Below are the code and all the weights of a small trained network. Each question names an input and a class and asks about switching units off, where a switched-off unit gives its printed mean instead of its output.

import numpy as np


def w(rows, s, z=0):
    codes = np.array(rows[::2]) - 128.0
    scale = np.full(codes.shape[1], s)
    scale[-1] = z or s
    return codes * scale


def norm(h):
    return h / np.sqrt((h * h).mean(-1, keepdims=True) + 1e-5)


def f(y):
    return np.maximum(y, 0)


def log_softmax(a):
    a = a - a.max(-1, keepdims=True)
    return a - np.log(np.exp(a).sum(-1, keepdims=True))


def net(x, mask):
    res = np.array(x, float).reshape(1, 2) / 4 @ E
    u = 0
    for l in range(2):
        y = f(norm(res) @ A[l][:, :-1].T + A[l][:, -1])
        res = res + np.where(mask[u : u + 9], y, B[l][:, -1]) @ B[l][:, :-1]
        u += 9
    return log_softmax(norm(res)[-1] @ U[:, :-1].T + U[:, -1])


A, B = {}, {}
E = w([
[157,4,149,148],'x0',
[51,195,166,88],'x1',
],0.012)
A[0] = w([
[142,133,154,79,44],'0.n0',
[164,117,165,101,149],'0.n1',
[167,76,107,159,117],'0.n2',
[92,165,36,127,80],'0.n3',
[184,124,139,199,172],'0.n4',
[196,1,80,170,252],'0.n5',
[144,192,164,138,105],'0.n6',
[81,172,225,137,138],'0.n7',
[133,144,214,140,54],'0.n8',
],0.009,0.0026)
B[0] = w([
[87,108,112,138,131],'0.n0',
[153,135,111,113,143],'0.n1',
[101,151,43,162,175],'0.n2',
[173,85,160,175,156],'0.n3',
[50,138,91,115,168],'0.n4',
[130,111,196,6,245],'0.n5',
[165,85,146,124,156],'0.n6',
[144,67,68,145,178],'0.n7',
[71,123,117,128,138],'0.n8',
],0.013,0.011)
A[1] = w([
[167,218,117,183,100],'1.n0',
[45,113,179,178,127],'1.n1',
[175,113,148,42,175],'1.n2',
[247,125,104,75,82],'1.n3',
[132,77,96,149,127],'1.n4',
[63,132,98,91,125],'1.n5',
[103,75,158,111,221],'1.n6',
[131,105,159,171,8],'1.n7',
[195,98,96,185,240],'1.n8',
],0.016,0.0017)
B[1] = w([
[202,24,255,189,189],'1.n0',
[210,105,62,122,158],'1.n1',
[76,159,148,213,255],'1.n2',
[193,137,10,140,221],'1.n3',
[70,186,111,128,168],'1.n4',
[114,104,38,132,219],'1.n5',
[173,159,207,151,229],'1.n6',
[82,150,105,107,134],'1.n7',
[11,153,186,110,177],'1.n8',
],0.015,0.0099)
U = w([
[131,102,193,155,234],'0',
[132,122,6,151,152],'1',
[40,165,112,132,176],'2',
[166,154,112,63,23],'3',
[129,156,126,71,19],'4',
[135,149,126,81,2],'5',
[147,152,131,45,24],'6',
[147,150,134,35,31],'7',
],0.021,0.0065)

Each question gives the input, the list of numbers given to net, and the class t.
The units are the neurons (one row each of A and B). Each row of codes is followed by its name. A weight is (code - 128) times the scale printed after its matrix; where a second scale follows, it is the last column's (A, B and U).
mask holds one flag per neuron, layer by layer. A switched-off neuron (its flag False) gives its mean, the last column of its row in B, instead of its output. The means were averaged over made-up inputs and are rounded, as every weight is.
A unit's drop is (log p(t) with every unit on - log p(t) with that unit switched off) / (log p(t) with every unit on - log p(t) with every unit switched off).
The circuit of an input: a set's keep is (log p(t) with only the set's units on - log p(t) with every unit switched off) / (log p(t) with every unit on - log p(t) with every unit switched off). Starting from the 12 units with the biggest drops (on a tie, the unit counted first), units are removed one at a time, each time the one whose removal leaves the highest keep (on an exact tie, the one counted first), for as long as the keep stays at least 0.8.
units of the circuit, in order: the units of the circuit, biggest drop first
top k neurons: the k neurons with the biggest drops, biggest first
k most important neurons of layer l: the k neurons of layer l with the biggest drops, biggest first
drop when u is switched off: that unit's drop, to one decimal
input [3,2], class 2: top 4 neurons => 1.n2, 1.n0, 0.n3, 0.n6
input [-5,-3], class 0: top 3 neurons => 1.n0, 0.n5, 0.n7
input [0,0], class 2: top 3 neurons => 0.n2, 1.n0, 1.n2
input [3,5], class 1: units of the circuit, in order => 0.n5
input [2,-2], class 2: units of the circuit, in order => 1.n2, 1.n0, 0.n5
input [-8,-1], class 0: units of the circuit, in order => 0.n5, 1.n0
input [-3,-2], class 2: units of the circuit, in order => 1.n8, 0.n5
input [-4,0], class 0: units of the circuit, in order => 1.n0, 0.n5
input [5,7], class 1: units of the circuit, in order => 0.n5, 1.n1
input [-6,5], class 0: 2 most important neurons of layer 0 => 0.n5, 0.n4
input [1,2], class 2: 2 most important neurons of layer 1 => 1.n3, 1.n8
input [3,-2], class 2: top 4 neurons => 1.n2, 1.n0, 0.n2, 0.n4
input [-2,-1], class 2: top 2 neurons => 1.n8, 0.n5
input [-8,8], class 0: 3 most important neurons of layer 1 => 1.n0, 1.n3, 1.n4
input [2,3], class 2: 3 most important neurons of layer 1 => 1.n3, 1.n4, 1.n8
input [2,5], class 1: top neuron => 0.n5
input [2,0], class 2: units of the circuit, in order => 1.n2, 1.n0
input [-5,0], class 0: top 2 neurons => 1.n0, 0.n5
input [-1,-3], class 2: top 4 neurons => 0.n5, 0.n4, 1.n2, 0.n7
input [1,1], class 2: 3 most important neurons of layer 1 => 1.n0, 1.n3, 1.n4
input [-6,7], class 1: 2 most important neurons of layer 0 => 0.n7, 0.n5
input [7,8], class 1: top 3 neurons => 0.n5, 1.n1, 1.n0
input [1,-3], class 2: 3 most important neurons of layer 1 => 1.n2, 1.n0, 1.n1
input [4,6], class 1: drop when 0.n5 is switched off => 1.2
input [-7,-1], class 0: drop when 0.n5 is switched off => 1.1
input [1,8], class 1: drop when 0.n5 is switched off => 0.9
input [-7,-2], class 0: drop when 0.n5 is switched off => 1.2
